Below is a small trained network, with its code and all its weights. Each question gives an input and a class and asks what happens when units are switched off, that is, made to give their printed mean instead of their output.

import numpy as np


def w(rows, s, z=0):
    codes = np.array(rows[::2]) - 128.0
    scale = np.full(codes.shape[1], s)
    scale[-1] = z or s
    return codes * scale


def norm(h):
    return h / np.sqrt((h * h).mean(-1, keepdims=True) + 1e-5)


def f(y):
    return np.maximum(y, 0)


def log_softmax(a):
    a = a - a.max(-1, keepdims=True)
    return a - np.log(np.exp(a).sum(-1, keepdims=True))


def net(x, mask):
    res = np.array(x, float).reshape(1, 5) / 4 @ E
    u = 0
    for l in range(4):
        y = f(norm(res) @ A[l][:, :-1].T + A[l][:, -1])
        res = res + np.where(mask[u : u + 7], y, B[l][:, -1]) @ B[l][:, :-1]
        u += 7
    return log_softmax(norm(res)[-1] @ U[:, :-1].T + U[:, -1])


A, B = {}, {}
E = w([
[171,86,138,134,122,60,205,170],'x0',
[116,78,169,51,255,231,172,168],'x1',
[209,98,91,8,192,72,130,111],'x2',
[13,132,136,83,138,73,115,114],'x3',
[101,145,107,130,130,158,56,252],'x4',
],0.0036)
A[0] = w([
[104,122,173,127,195,71,139,92,58],'L0N0',
[36,155,128,142,74,10,65,172,111],'L0N1',
[233,136,125,197,89,182,22,229,140],'L0N2',
[144,147,131,142,100,141,129,139,44],'L0N3',
[9,174,97,137,95,139,81,164,4],'L0N4',
[254,128,137,23,103,73,121,86,60],'L0N5',
[74,107,137,158,47,97,182,252,87],'L0N6',
],0.0052,0.0025)
B[0] = w([
[217,218,122,145,70,226,83,177,160],'L0N0',
[67,74,74,112,2,136,79,154,240],'L0N1',
[135,190,65,117,26,206,141,212,254],'L0N2',
[116,187,164,139,74,51,85,147,136],'L0N3',
[79,29,198,20,187,120,174,82,204],'L0N4',
[169,179,94,191,224,100,136,125,232],'L0N5',
[147,69,148,181,252,93,122,61,207],'L0N6',
],0.0054,0.004)
A[1] = w([
[84,145,148,106,136,37,98,107,111],'L1N0',
[65,175,149,165,110,170,114,49,117],'L1N1',
[116,117,152,84,164,139,166,189,51],'L1N2',
[124,158,188,207,186,74,155,108,39],'L1N3',
[81,161,139,167,115,183,133,46,143],'L1N4',
[255,138,114,85,170,54,116,66,1],'L1N5',
[150,108,158,211,41,112,213,68,115],'L1N6',
],0.0088,0.00087)
B[1] = w([
[150,119,124,138,41,157,91,182,175],'L1N0',
[102,44,158,151,133,67,139,102,209],'L1N1',
[146,196,110,116,105,150,127,186,193],'L1N2',
[94,127,125,92,254,160,101,65,179],'L1N3',
[88,34,139,100,118,69,98,110,209],'L1N4',
[108,118,127,119,228,53,98,6,254],'L1N5',
[162,248,44,133,184,138,118,143,222],'L1N6',
],0.0075,0.0059)
A[2] = w([
[198,239,105,99,132,160,207,86,78],'L2N0',
[254,59,140,105,111,70,188,127,123],'L2N1',
[152,145,124,87,143,162,153,220,97],'L2N2',
[70,37,202,112,49,170,120,121,112],'L2N3',
[153,150,132,43,129,148,108,157,113],'L2N4',
[107,146,168,157,82,161,126,81,76],'L2N5',
[128,147,173,155,184,143,187,218,10],'L2N6',
],0.0086,0.0012)
B[2] = w([
[163,31,212,61,83,172,116,231,211],'L2N0',
[44,193,75,150,242,180,149,55,147],'L2N1',
[133,175,145,84,111,246,160,155,203],'L2N2',
[188,27,148,148,110,12,253,197,255],'L2N3',
[207,130,154,232,81,162,156,120,180],'L2N4',
[210,84,139,111,149,14,137,188,144],'L2N5',
[143,224,94,170,143,104,59,88,172],'L2N6',
],0.0056,0.0059)
A[3] = w([
[163,165,160,55,111,119,37,97,151],'L3N0',
[153,71,139,70,138,169,208,176,182],'L3N1',
[199,254,59,129,17,77,80,102,111],'L3N2',
[77,49,192,86,31,113,148,116,84],'L3N3',
[196,154,89,162,142,125,86,143,131],'L3N4',
[98,102,160,79,20,134,55,162,10],'L3N5',
[199,127,56,184,76,56,110,70,139],'L3N6',
],0.0072,0.0014)
B[3] = w([
[48,156,72,180,104,146,134,160,185],'L3N0',
[111,173,90,182,49,112,91,110,255],'L3N1',
[164,200,177,157,97,207,142,199,235],'L3N2',
[125,92,151,124,91,77,145,161,251],'L3N3',
[68,156,165,93,31,158,104,55,212],'L3N4',
[104,137,168,180,210,86,169,60,202],'L3N5',
[153,95,158,72,142,254,159,192,247],'L3N6',
],0.0075,0.0046)
U = w([
[179,244,131,136,52,244,129,185,239],'0',
[147,147,91,83,251,100,108,2,119],'1',
[106,16,162,142,43,16,193,170,2],'2',
],0.007,0.00063)

Each question gives the input, the list of numbers given to net, and the class t.
The units are the neurons (one row each of A and B). Each row of codes is followed by its name. A weight is (code - 128) times the scale printed after its matrix; where a second scale follows, it is the last column's (A, B and U).
mask holds one flag per neuron, layer by layer. A switched-off neuron (its flag False) gives its mean, the last column of its row in B, instead of its output. The means were averaged over made-up inputs and are rounded, as every weight is.
A unit's drop is (log p(t) with every unit on - log p(t) with that unit switched off) / (log p(t) with every unit on - log p(t) with every unit switched off).
The circuit of an input: a set's keep is (log p(t) with only the set's units on - log p(t) with every unit switched off) / (log p(t) with every unit on - log p(t) with every unit switched off). Starting from the 12 units with the biggest drops (on a tie, the unit counted first), units are removed one at a time, each time the one whose removal leaves the highest keep (on an exact tie, the one counted first), for as long as the keep stays at least 0.8.
units of the circuit, in order: the units of the circuit, biggest drop first
unit that matters most: the unit with the biggest drop
top k neurons: the k neurons with the biggest drops, biggest first
top k neurons in layer l: the k neurons of layer l with the biggest drops, biggest first
drop of u: that unit's drop, to one decimal
input [2,-4,-2,1,-7], class 0: units of the circuit, in order	[L1N6]
input [-4,0,7,6,6], class 0: units of the circuit, in order	[L1N4, L2N4]
input [7,8,4,3,-1], class 0: units of the circuit, in order	[L1N2, L3N1]
input [3,1,5,6,1], class 0: top 4 neurons	[L0N6, L1N0, L1N1, L1N2]
input [8,5,-5,8,-6], class 1: top 3 neurons	[L1N3, L0N2, L0N6]
input [8,-1,-5,-2,-3], class 1: top 2 neurons	[L0N6, L1N3]
input [-3,3,-7,-6,-1], class 2: top 3 neurons in layer 1	[L1N4, L1N1, L1N2]
input [1,7,-8,-4,-8], class 1: top 2 neurons in layer 1	[L1N6, L1N4]
input [7,-2,2,-6,0], class 1: top 3 neurons	[L1N5, L0N1, L0N5]
input [-5,-4,0,-5,-6], class 1: top 2 neurons in layer 0	[L0N1, L0N2]
input [-3,3,-5,0,3], class 2: drop of L1N6	0.7
input [-4,5,-6,1,0], class 2: drop of L1N3	0.0
input [-6,7,0,2,-2], class 2: drop of L1N6	2.0
input [-8,3,-8,-8,4], class 2: unit that matters most	L1N6
input [8,3,6,-8,-1], class 1: drop of L1N5	0.1
input [-6,4,-1,-2,-6], class 2: top 2 neurons in layer 0	[L0N5, L0N6]
